Below are the code and all the weights of a small trained network. Each question names an input and a class and asks about switching units off, where a switched-off unit gives its printed mean instead of its output.

import numpy as np


def w(rows, s, z=0):
    codes = np.array(rows[::2]) - 128.0
    scale = np.full(codes.shape[1], s)
    scale[-1] = z or s
    return codes * scale


def f(y):
    return np.maximum(y, 0)


def log_softmax(a):
    a = a - a.max(-1, keepdims=True)
    return a - np.log(np.exp(a).sum(-1, keepdims=True))


def net(x, mask):
    res = np.array(x, float).reshape(1, 4) / 4 @ E
    y = f(res @ A[0][:, :-1].T + A[0][:, -1])
    res = res + np.where(mask, y, B[0][:, -1]) @ B[0][:, :-1]
    return log_softmax(res[-1] @ U[:, :-1].T + U[:, -1])


A, B = {}, {}
E = w([
[220,29,144,138,3,146,16,123,106,225],'x0',
[61,88,8,167,128,177,61,189,49,107],'x1',
[89,40,115,75,190,242,197,135,255,215],'x2',
[97,57,157,253,187,12,146,116,138,162],'x3',
],0.0079)
A[0] = w([
[69,162,74,108,186,116,142,123,160,46,128],'neuron 0',
[58,84,78,142,151,135,99,212,119,119,152],'neuron 1',
[128,187,118,136,147,96,102,99,113,63,24],'neuron 2',
[133,49,177,198,124,82,85,112,138,179,87],'neuron 3',
[36,84,71,88,105,158,93,122,74,105,205],'neuron 4',
[137,169,166,125,139,105,219,26,187,61,166],'neuron 5',
[136,248,184,170,54,148,121,103,80,69,36],'neuron 6',
[139,158,112,165,81,97,154,148,53,67,180],'neuron 7',
[148,98,242,103,38,117,144,59,135,185,134],'neuron 8',
[170,127,141,142,30,147,84,127,115,190,149],'neuron 9',
[174,155,144,166,64,138,53,88,107,143,55],'neuron 10',
[81,68,86,59,135,197,146,156,233,157,52],'neuron 11',
[51,79,66,142,140,206,106,160,89,74,196],'neuron 12',
[81,167,125,158,225,78,236,175,99,71,26],'neuron 13',
[149,187,117,61,35,157,75,179,149,195,105],'neuron 14',
[159,120,103,161,171,190,223,158,189,152,44],'neuron 15',
[45,89,117,236,151,120,89,143,131,130,90],'neuron 16',
[180,69,108,105,45,113,138,148,120,171,74],'neuron 17',
[108,57,137,44,100,184,196,128,199,149,92],'neuron 18',
[105,250,116,176,161,156,218,140,155,73,136],'neuron 19',
[190,162,171,95,114,240,81,144,136,45,74],'neuron 20',
[106,177,85,236,147,171,110,136,71,151,178],'neuron 21',
[77,190,104,66,181,146,152,176,141,82,107],'neuron 22',
[135,173,139,157,30,80,103,158,127,27,73],'neuron 23',
[159,125,98,150,95,169,57,118,117,159,217],'neuron 24',
[155,129,156,195,156,67,77,155,140,74,87],'neuron 25',
[153,183,101,2,89,225,65,132,143,94,75],'neuron 26',
[166,77,108,90,60,145,31,114,169,230,132],'neuron 27',
[187,186,126,134,72,157,118,132,115,29,88],'neuron 28',
[104,189,194,140,144,47,54,55,61,154,127],'neuron 29',
[83,177,82,49,55,177,127,187,115,125,65],'neuron 30',
[102,34,127,140,167,144,131,123,211,148,67],'neuron 31',
[188,159,209,108,145,109,208,60,165,77,175],'neuron 32',
[139,140,169,48,87,170,97,132,120,62,60],'neuron 33',
[205,166,240,117,24,123,175,66,164,177,173],'neuron 34',
[77,109,43,117,86,130,137,147,88,84,2],'neuron 35',
[73,64,165,224,160,52,128,67,182,131,69],'neuron 36',
[121,183,131,52,133,207,118,115,110,98,88],'neuron 37',
[69,248,78,117,193,152,219,113,135,24,124],'neuron 38',
[142,193,147,113,136,109,210,30,150,117,60],'neuron 39',
[116,112,143,121,138,182,118,193,249,144,81],'neuron 40',
],0.0089,0.0052)
B[0] = w([
[128,143,66,61,216,84,97,134,36,189,200],'neuron 0',
[156,154,96,70,61,174,107,127,181,25,198],'neuron 1',
[67,146,117,229,81,156,210,87,131,244,161],'neuron 2',
[207,112,186,152,186,53,191,233,28,161,192],'neuron 3',
[202,180,97,20,53,199,69,115,168,67,212],'neuron 4',
[181,196,98,31,106,129,56,126,158,43,211],'neuron 5',
[50,161,119,212,62,136,161,64,196,182,184],'neuron 6',
[68,166,167,158,80,165,122,24,200,120,202],'neuron 7',
[206,205,78,40,133,184,23,159,108,77,198],'neuron 8',
[129,205,75,132,252,129,120,100,98,215,208],'neuron 9',
[36,178,96,145,148,61,135,133,135,206,181],'neuron 10',
[25,156,122,249,98,131,154,69,179,193,212],'neuron 11',
[193,235,98,44,52,167,109,120,225,31,224],'neuron 12',
[152,165,140,132,184,85,145,213,31,203,212],'neuron 13',
[139,101,164,152,164,65,112,160,37,157,198],'neuron 14',
[82,143,141,204,20,132,186,62,141,167,181],'neuron 15',
[226,45,162,89,53,76,177,223,133,35,190],'neuron 16',
[128,206,81,145,214,105,109,148,33,162,179],'neuron 17',
[56,160,137,140,39,149,194,53,159,170,208],'neuron 18',
[146,173,109,131,184,155,72,194,9,199,216],'neuron 19',
[169,60,239,163,144,28,178,225,122,99,188],'neuron 20',
[167,91,114,45,97,180,61,117,171,59,193],'neuron 21',
[105,201,139,128,191,90,136,153,36,182,198],'neuron 22',
[42,174,120,144,80,140,171,42,150,186,188],'neuron 23',
[174,201,115,48,191,149,53,66,51,152,206],'neuron 24',
[27,109,192,149,100,131,172,103,172,118,174],'neuron 25',
[208,53,235,140,128,34,208,204,123,129,226],'neuron 26',
[52,207,43,147,223,84,80,136,31,149,229],'neuron 27',
[48,93,164,177,95,125,173,59,158,142,179],'neuron 28',
[80,101,136,166,90,179,199,15,197,164,194],'neuron 29',
[182,32,190,93,3,96,188,185,113,88,192],'neuron 30',
[37,116,179,166,33,177,124,57,137,175,185],'neuron 31',
[190,143,55,80,44,155,89,152,158,39,210],'neuron 32',
[167,1,202,183,84,72,157,200,185,87,173],'neuron 33',
[199,188,78,92,61,195,83,181,195,14,219],'neuron 34',
[201,163,31,117,66,166,70,233,254,60,164],'neuron 35',
[183,23,235,171,45,30,166,230,53,60,200],'neuron 36',
[161,61,201,137,120,34,179,118,84,126,189],'neuron 37',
[126,226,129,125,194,70,88,141,68,190,247],'neuron 38',
[198,175,50,68,57,179,93,197,190,88,179],'neuron 39',
[74,170,146,123,83,137,141,74,159,166,186],'neuron 40',
],0.0058,0.014)
U = w([
[136,164,69,121,213,69,70,158,22,185,1],'0',
[211,138,48,78,74,138,61,158,167,61,33],'1',
[195,2,246,175,95,1,179,202,68,113,93],'2',
[21,119,125,195,82,116,154,47,159,185,12],'3',
[171,139,111,78,134,128,76,114,97,91,237],'4',
],0.0093,0.005)

Each question gives the input, the list of numbers given to net, and the class t.
The units are the neurons (one row each of A and B). Each row of codes is followed by its name. A weight is (code - 128) times the scale printed after its matrix; where a second scale follows, it is the last column's (A, B and U).
mask holds one flag per neuron, in row order. A switched-off neuron (its flag False) gives its mean, the last column of its row in B, instead of its output. The means were averaged over made-up inputs and are rounded, as every weight is.
A unit's drop is (log p(t) with every unit on - log p(t) with that unit switched off) / (log p(t) with every unit on - log p(t) with every unit switched off).
unit that matters most: the unit with the biggest drop
top k neurons: the k neurons with the biggest drops, biggest first
drop of u: that unit's drop, to one decimal
input [7,-5,-8,-2], class 3: unit that matters most	neuron 29
input [1,-8,-8,8], class 1: top 2 neurons	[neuron 34; neuron 8]
input [-8,5,8,-1], class 0: top 3 neurons	[neuron 0; neuron 38; neuron 19]
input [-7,-7,-1,-2], class 0: top 4 neurons	[neuron 38; neuron 19; neuron 13; neuron 22]
input [5,-5,-4,3], class 0: top 3 neurons	[neuron 12; neuron 3; neuron 9]
input [-6,8,8,3], class 1: top 2 neurons	[neuron 12; neuron 1]
input [5,-3,6,-1], class 3: top 3 neurons	[neuron 18; neuron 11; neuron 31]
input [-4,-6,-6,4], class 1: top 2 neurons	[neuron 5; neuron 32]
input [-7,1,-3,-8], class 2: top 2 neurons	[neuron 26; neuron 30]
input [-7,3,8,-7], class 3: top 3 neurons	[neuron 11; neuron 18; neuron 15]
input [-5,6,-6,6], class 1: top 3 neurons	[neuron 21; neuron 16; neuron 26]
input [-2,5,-6,6], class 2: top 2 neurons	[neuron 16; neuron 36]
input [-6,-7,0,5], class 1: top 4 neurons	[neuron 32; neuron 5; neuron 39; neuron 27]
input [6,5,2,-3], class 0: unit that matters most	neuron 27
input [-7,6,-1,8], class 2: top 3 neurons	[neuron 36; neuron 16; neuron 27]
input [-4,-3,-2,-4], class 0: top 4 neurons	[neuron 38; neuron 19; neuron 12; neuron 36]
input [-2,-6,-8,3], class 3: drop of neuron 29	0.1
input [-5,-7,-8,-5], class 3: drop of neuron 12	0.1
input [-8,-6,6,-7], class 0: drop of neuron 38	0.3
input [4,-1,4,2], class 0: drop of neuron 27	0.3
input [-6,-8,2,4], class 1: unit that matters most	neuron 32
